Below are the code and all the weights of a small trained network. Each question names an input and a target symbol and asks about switching units off, where a switched-off unit gives its printed mean instead of its output.

import numpy as np


def w(rows, s, z=0):
    codes = np.array(rows[::2]) - 128.0
    scale = np.full(codes.shape[1], s)
    scale[-1] = z or s
    return codes * scale


def f(y):
    return y / 2 * (1 + np.tanh(0.7978845608 * (y + 0.044715 * y**3)))


def softmax(a):
    e = np.exp(a - a.max(-1, keepdims=True))
    return e / e.sum(-1, keepdims=True)


def log_softmax(a):
    a = a - a.max(-1, keepdims=True)
    return a - np.log(np.exp(a).sum(-1, keepdims=True))


def net(x, mask):
    ids = ['αγδλμξτφψω'.index(c) for c in x.split()]
    T = len(ids)
    res = E[ids] + P[:T]
    u = 0
    for l in range(2):
        q, k, v = (res @ M[l].T for M in (Q, K, V))
        z = softmax(np.where(np.tri(T) > 0, q @ k.T / 3**0.5, -1e9)) @ v
        res = res + np.where(mask[u], z, O[l][:, -1]) @ O[l][:, :-1]
        u += 1
        y = f(res @ A[l][:, :-1].T + A[l][:, -1])
        res = res + np.where(mask[u : u + 16], y, B[l][:, -1]) @ B[l][:, :-1]
        u += 16
    return log_softmax(res[-1] @ U[:, :-1].T + U[:, -1])


Q, K, V, O, A, B = {}, {}, {}, {}, {}, {}
E = w([
[203,108,126,56,194,81,126],'α',
[174,94,153,103,186,66,113],'γ',
[116,124,123,158,178,59,31],'δ',
[105,173,24,177,196,204,235],'λ',
[49,112,135,201,94,119,150],'μ',
[135,185,139,181,119,13,68],'ξ',
[186,254,54,69,118,167,140],'τ',
[125,141,169,117,85,147,196],'φ',
[191,164,154,76,105,113,64],'ψ',
[133,162,156,67,129,165,154],'ω',
],0.016)
P = w([
[233,68,24,204,116,66,153],'0',
[207,72,28,163,115,65,137],'1',
[182,76,37,144,98,74,111],'2',
[174,98,81,140,110,78,115],'3',
[164,121,119,145,112,82,111],'4',
[133,126,125,115,104,88,103],'5',
[117,142,150,104,97,93,101],'6',
[91,151,170,88,91,87,101],'7',
[83,171,203,81,80,101,105],'8',
[46,161,194,35,83,109,100],'9',
[55,197,255,58,82,109,111],'10',
],0.0081)
Q[0] = w([
[177,176,109,88,92,18,63],'0.h0',
[111,169,57,189,37,255,228],'0.h0',
[107,140,122,70,89,86,139],'0.h0',
],0.0083)
K[0] = w([
[107,213,177,65,95,165,134],'0.h0',
[236,70,2,201,182,176,152],'0.h0',
[91,140,141,84,184,164,157],'0.h0',
],0.0096)
V[0] = w([
[118,107,155,83,127,255,84],'0.h0',
[98,29,184,114,180,107,164],'0.h0',
[103,68,143,108,211,134,97],'0.h0',
],0.008)
O[0] = w([
[186,147,126,186,97,159,62,2],'0.h0',
[155,101,165,138,187,169,100,46],'0.h0',
[116,161,111,138,255,239,87,79],'0.h0',
],0.0094,0.0065)
A[0] = w([
[45,169,136,186,127,123,116,73],'0.n0',
[121,97,103,133,138,168,141,230],'0.n1',
[110,171,24,134,159,180,125,238],'0.n2',
[214,157,204,84,127,31,58,253],'0.n3',
[63,160,43,186,166,166,168,35],'0.n4',
[95,171,62,116,77,119,160,57],'0.n5',
[132,191,86,140,156,96,148,138],'0.n6',
[170,178,79,158,127,141,76,208],'0.n7',
[65,83,137,172,111,88,194,58],'0.n8',
[120,206,92,95,110,125,132,69],'0.n9',
[54,118,111,145,122,213,217,255],'0.n10',
[112,162,213,13,146,87,109,182],'0.n11',
[75,91,161,114,118,164,190,173],'0.n12',
[120,199,100,123,136,201,201,192],'0.n13',
[188,62,138,134,254,169,50,99],'0.n14',
[126,249,36,128,142,150,158,41],'0.n15',
],0.0092,0.0048)
B[0] = w([
[136,140,115,163,175,154,121,137],'0.n0',
[204,118,178,158,77,73,188,133],'0.n1',
[184,169,223,117,98,80,153,146],'0.n2',
[63,35,63,77,101,198,73,248],'0.n3',
[192,106,20,179,174,97,90,138],'0.n4',
[141,141,174,155,191,151,123,168],'0.n5',
[169,82,174,68,172,117,105,160],'0.n6',
[145,112,172,101,172,108,89,139],'0.n7',
[189,115,100,135,145,177,103,162],'0.n8',
[127,123,204,137,199,132,97,150],'0.n9',
[128,92,53,179,74,141,136,164],'0.n10',
[15,77,110,139,149,200,133,215],'0.n11',
[150,164,96,220,80,189,121,150],'0.n12',
[150,20,182,101,85,124,148,154],'0.n13',
[254,147,160,185,170,201,116,142],'0.n14',
[165,85,189,110,191,143,68,148],'0.n15',
],0.0075,0.016)
Q[1] = w([
[96,130,86,79,120,146,103],'1.h0',
[246,184,192,188,180,172,141],'1.h0',
[131,124,68,175,73,143,135],'1.h0',
],0.011)
K[1] = w([
[62,140,152,140,127,158,144],'1.h0',
[151,78,85,147,156,80,143],'1.h0',
[129,159,85,137,11,156,212],'1.h0',
],0.011)
V[1] = w([
[157,191,162,179,187,53,174],'1.h0',
[111,76,22,254,107,85,116],'1.h0',
[164,60,130,100,130,62,158],'1.h0',
],0.0065)
O[1] = w([
[13,51,78,173,113,231,13,2],'1.h0',
[102,149,243,34,85,231,35,142],'1.h0',
[24,254,161,127,107,166,197,165],'1.h0',
],0.0066,0.014)
A[1] = w([
[102,180,138,161,101,160,168,170],'1.n0',
[137,96,159,179,142,164,171,121],'1.n1',
[151,63,74,113,161,154,206,94],'1.n2',
[153,86,60,117,89,133,42,131],'1.n3',
[189,142,133,128,147,73,167,141],'1.n4',
[182,142,113,143,147,152,142,50],'1.n5',
[133,176,133,161,153,75,52,168],'1.n6',
[210,109,145,102,138,75,111,115],'1.n7',
[8,172,117,118,136,164,157,115],'1.n8',
[124,186,168,139,166,170,149,85],'1.n9',
[206,204,67,158,134,117,197,78],'1.n10',
[49,91,120,128,146,147,72,2],'1.n11',
[111,114,179,99,113,191,85,110],'1.n12',
[147,140,150,144,156,87,154,110],'1.n13',
[205,186,76,113,126,102,164,109],'1.n14',
[117,128,177,78,191,121,80,175],'1.n15',
],0.011,0.0076)
B[1] = w([
[68,59,169,99,182,98,185,170],'1.n0',
[174,199,89,91,114,90,105,175],'1.n1',
[116,173,128,190,127,114,55,249],'1.n2',
[195,28,171,70,134,135,99,175],'1.n3',
[105,156,126,116,69,126,94,210],'1.n4',
[185,120,202,119,38,76,117,126],'1.n5',
[106,173,100,165,238,152,97,141],'1.n6',
[149,160,113,70,158,115,68,206],'1.n7',
[178,89,220,227,73,96,157,200],'1.n8',
[145,97,80,93,166,2,135,133],'1.n9',
[110,76,248,129,212,90,115,147],'1.n10',
[124,196,115,198,46,143,107,164],'1.n11',
[97,165,68,142,103,85,94,214],'1.n12',
[142,96,130,121,86,159,87,159],'1.n13',
[65,179,182,172,104,133,89,172],'1.n14',
[129,184,112,165,124,195,187,254],'1.n15',
],0.0082,0.0095)
U = w([
[253,139,114,145,99,112,154,133],'α',
[74,167,58,51,100,62,123,16],'γ',
[139,19,128,54,185,81,123,151],'δ',
[73,132,112,104,160,148,135,121],'λ',
[103,94,250,110,139,126,218,254],'μ',
[97,144,93,126,184,186,132,205],'ξ',
[75,88,156,121,83,171,60,40],'τ',
[110,102,84,133,130,64,134,101],'φ',
[137,109,234,121,154,100,95,11],'ψ',
[89,171,107,133,136,158,135,88],'ω',
],0.0073,0.0043)

Each question gives the input, a string of symbols that net reads in full, and the target symbol t.
The units are the heads (3 rows each of Q, K, V and O) and the neurons (one row each of A and B). Each row of codes is followed by its name. A weight is (code - 128) times the scale printed after its matrix; where a second scale follows, it is the last column's (O, A, B and U).
mask holds one flag per unit, layer by layer, with each layer's heads first. A switched-off unit (its flag False) gives its mean, the last column of its rows in O or B, instead of its output. The means were averaged over made-up inputs and are rounded, as every weight is.
A unit's drop is (log p(t) with every unit on - log p(t) with that unit switched off) / (log p(t) with every unit on - log p(t) with every unit switched off).
The circuit of an input: a set's keep is (log p(t) with only the set's units on - log p(t) with every unit switched off) / (log p(t) with every unit on - log p(t) with every unit switched off). Starting from the 12 units with the biggest drops (on a tie, the unit counted first), units are removed one at a time, each time the one whose removal leaves the highest keep (on an exact tie, the one counted first), for as long as the keep stays at least 0.8.
circuit, biggest first: the units of the circuit, biggest drop first
most important unit: the unit with the biggest drop
top k neurons: the k neurons with the biggest drops, biggest first
top k neurons in layer l: the k neurons of layer l with the biggest drops, biggest first
input α λ λ γ ξ ω δ ξ, target δ: circuit, biggest first : (0.n3 1.h0 0.h0 1.n3)
input δ φ δ ψ ξ α ξ ξ ω γ γ, target δ: circuit, biggest first : (1.h0 0.n3)
input λ ω φ α α δ φ ω α, target δ: circuit, biggest first : (0.n3 0.h0 1.n3)
input λ ξ ξ τ ξ δ, target φ: top 4 neurons : (0.n9 0.n5 0.n2 1.n8)
input φ δ γ ξ ξ α, target μ: circuit, biggest first : (1.n8 0.h0 1.h0 0.n11)
input μ γ ω φ ψ λ φ λ τ φ ξ, target τ: circuit, biggest first : (0.n3 0.h0)
input δ φ ω, target μ: top neuron : (0.n3)
input μ μ φ α, target τ: circuit, biggest first : (0.n3 1.h0 0.n11 1.n11)
input γ ξ ξ μ ω λ τ λ γ, target φ: circuit, biggest first : (1.h0 0.n9 1.n2 0.n2)
input δ δ ξ γ, target μ: circuit, biggest first : (1.h0 0.h0 1.n8 0.n11)
input μ ξ ψ δ λ φ γ φ ω γ, target δ: circuit, biggest first : (1.h0 0.n3 0.h0 1.n3)
input ξ φ μ φ α δ, target τ: circuit, biggest first : (0.n3 1.h0 1.n11)
input φ ξ ψ, target γ: top 3 neurons : (0.n8 0.n10 0.n11)
input λ μ δ μ μ φ ξ φ δ, target τ: circuit, biggest first : (0.n3 1.n11 0.h0)
input γ δ τ δ δ α, target ξ: top 3 neurons : (0.n14 0.n11 0.n3)
input ω τ ω τ δ, target δ: top 4 neurons : (0.n3 1.n3 0.n11 0.n5)
input φ α τ φ λ γ, target τ: circuit, biggest first : (0.n3 1.h0 1.n11 0.h0)
input γ γ φ ψ, target γ: top 4 neurons : (0.n10 0.n11 0.n1 0.n8)
input λ φ ψ γ, target γ: top 3 neurons : (0.n10 0.n8 0.n11)
input ξ τ φ τ δ μ γ λ φ λ α, target τ: top 3 neurons in layer 0 : (0.n3 0.n11 0.n5)
input ξ δ ξ δ δ, target μ: most important unit : 0.h0
input ξ α α γ γ φ λ, target α: top neuron : (0.n15)
input τ α γ λ μ τ γ γ μ ξ, target μ: top 2 neurons in layer 0 : (0.n11 0.n10)
input μ τ μ ξ, target φ: top 3 neurons : (0.n10 0.n5 0.n9)
